Here is a tiny trained network, its code and every weight. The questions are about switching its units off for an input and a target symbol, where a switched-off unit gives its printed mean instead of its output.

import numpy as np


def w(rows, s, z=0):
    codes = np.array(rows[::2]) - 128.0
    scale = np.full(codes.shape[1], s)
    scale[-1] = z or s
    return codes * scale


def norm(h):
    return h / np.sqrt((h * h).mean(-1, keepdims=True) + 1e-5)


def f(y):
    return np.maximum(y, 0)


def softmax(a):
    e = np.exp(a - a.max(-1, keepdims=True))
    return e / e.sum(-1, keepdims=True)


def log_softmax(a):
    a = a - a.max(-1, keepdims=True)
    return a - np.log(np.exp(a).sum(-1, keepdims=True))


def net(x, mask):
    ids = ['αβγδεζηθλμξπστφω'.index(c) for c in x.split()]
    T = len(ids)
    res = E[ids] + P[:T]
    r = norm(res)
    for j in range(2):
        rows = slice(2 * j, 2 * j + 2)
        q, k, v = (r @ M[0][rows].T for M in (Q, K, V))
        z = softmax(np.where(np.tri(T) > 0, q @ k.T / 2**0.5, -1e9)) @ v
        o = O[0][rows]
        res = res + np.where(mask[j], z, o[:, -1]) @ o[:, :-1]
    y = f(norm(res) @ A[0][:, :-1].T + A[0][:, -1])
    res = res + np.where(mask[2:6], y, B[0][:, -1]) @ B[0][:, :-1]
    return log_softmax(norm(res)[-1] @ U[:, :-1].T + U[:, -1])


Q, K, V, O, A, B = {}, {}, {}, {}, {}, {}
E = w([
[67,142,156],'α',
[88,148,178],'β',
[76,163,152],'γ',
[95,140,144],'δ',
[110,150,114],'ε',
[56,161,169],'ζ',
[169,165,62],'η',
[108,163,119],'θ',
[125,135,79],'λ',
[117,139,30],'μ',
[139,128,5],'ξ',
[199,201,134],'π',
[147,176,178],'σ',
[143,191,162],'τ',
[214,154,118],'φ',
[63,135,152],'ω',
],0.019)
P = w([
[200,44,122],'0',
[154,71,166],'1',
[84,169,3],'2',
[15,152,207],'3',
[169,75,139],'4',
[78,133,3],'5',
[28,161,228],'6',
[171,77,137],'7',
[86,128,1],'8',
[37,169,231],'9',
[175,79,135],'10',
[82,118,8],'11',
],0.0099)
Q[0] = w([
[164,2,157],'h0',
[125,32,168],'h0',
[80,227,136],'h1',
[166,61,187],'h1',
],0.016)
K[0] = w([
[4,91,208],'h0',
[68,41,188],'h0',
[244,220,177],'h1',
[14,37,147],'h1',
],0.012)
V[0] = w([
[250,109,107],'h0',
[207,218,215],'h0',
[206,254,151],'h1',
[113,193,242],'h1',
],0.0089)
O[0] = w([
[64,240,128,212],'h0',
[212,140,76,175],'h0',
[27,149,183,253],'h1',
[102,255,160,171],'h1',
],0.0088,0.0052)
A[0] = w([
[16,145,149,126],'n0',
[7,58,39,1],'n1',
[175,152,59,84],'n2',
[66,111,181,178],'n3',
],0.014,0.0061)
B[0] = w([
[163,199,152,254],'n0',
[20,193,252,175],'n1',
[80,122,81,155],'n2',
[78,102,141,210],'n3',
],0.021,0.0096)
U = w([
[196,124,97,187],'α',
[227,167,201,104],'β',
[210,117,157,165],'γ',
[134,92,91,187],'δ',
[116,122,171,108],'ε',
[178,75,250,100],'ζ',
[41,89,47,135],'η',
[149,140,160,99],'θ',
[79,68,157,110],'λ',
[88,69,139,126],'μ',
[33,110,106,100],'ξ',
[173,219,38,118],'π',
[175,183,110,105],'σ',
[184,191,111,110],'τ',
[96,177,8,127],'φ',
[146,93,87,255],'ω',
],0.018,0.011)

Each question gives the input, a string of symbols that net reads in full, and the target symbol t.
The units are the heads (2 rows each of Q, K, V and O) and the neurons (one row each of A and B). Each row of codes is followed by its name. A weight is (code - 128) times the scale printed after its matrix; where a second scale follows, it is the last column's (O, A, B and U).
mask holds one flag per unit, heads first, then neurons. A switched-off unit (its flag False) gives its mean, the last column of its rows in O or B, instead of its output. The means were averaged over made-up inputs and are rounded, as every weight is.
A unit's drop is (log p(t) with every unit on - log p(t) with that unit switched off) / (log p(t) with every unit on - log p(t) with every unit switched off).
The circuit of an input: a set's keep is (log p(t) with only the set's units on - log p(t) with every unit switched off) / (log p(t) with every unit on - log p(t) with every unit switched off). Starting from all 6 units, units are removed one at a time, each time the one whose removal leaves the highest keep (on an exact tie, the one counted first), for as long as the keep stays at least 0.8.
circuit, biggest first: the units of the circuit, biggest drop first
most important unit: the unit with the biggest drop
top k neurons: the k neurons with the biggest drops, biggest first
which heads matter: for each layer, one digit per head in row order, 1 if its drop is at least 0.15 and else 0, layers parted by /
drop of u: that unit's drop, to one decimal
input β η β β ε ξ γ γ ε β ξ ξ, target ξ: most important unit -> n1
input ε φ π, target φ: circuit, biggest first -> n0, n1
input β δ τ ε β μ β β ε β ξ, target η: top 3 neurons -> n0, n2, n1
input β β ω ξ μ η, target ξ: top 3 neurons -> n1, n0, n2
input λ β ξ, target ξ: which heads matter -> 11
input π β β ξ δ τ λ α λ ε η, target φ: top 3 neurons -> n2, n0, n3
input π ζ θ ε π μ δ η ε ε μ, target ξ: which heads matter -> 01
input π φ π β η, target φ: circuit, biggest first -> n0, n2, n3
input π β ζ σ α γ ε ε, target ω: top 2 neurons -> n0, n1
input μ β θ μ ζ β γ ξ ξ θ π, target π: top 3 neurons -> n1, n2, n0
input γ γ φ, target φ: drop of n2 -> 0.2
input μ π τ ε β, target ζ: drop of h1 -> 0.6
input λ ζ ω ε ε π β β β π β, target ζ: drop of h0 -> 1.2
input ε β θ ε φ γ ε ε ξ π ξ φ, target φ: most important unit -> n3
input ζ β γ β ε β π μ, target ξ: drop of h1 -> 0.3
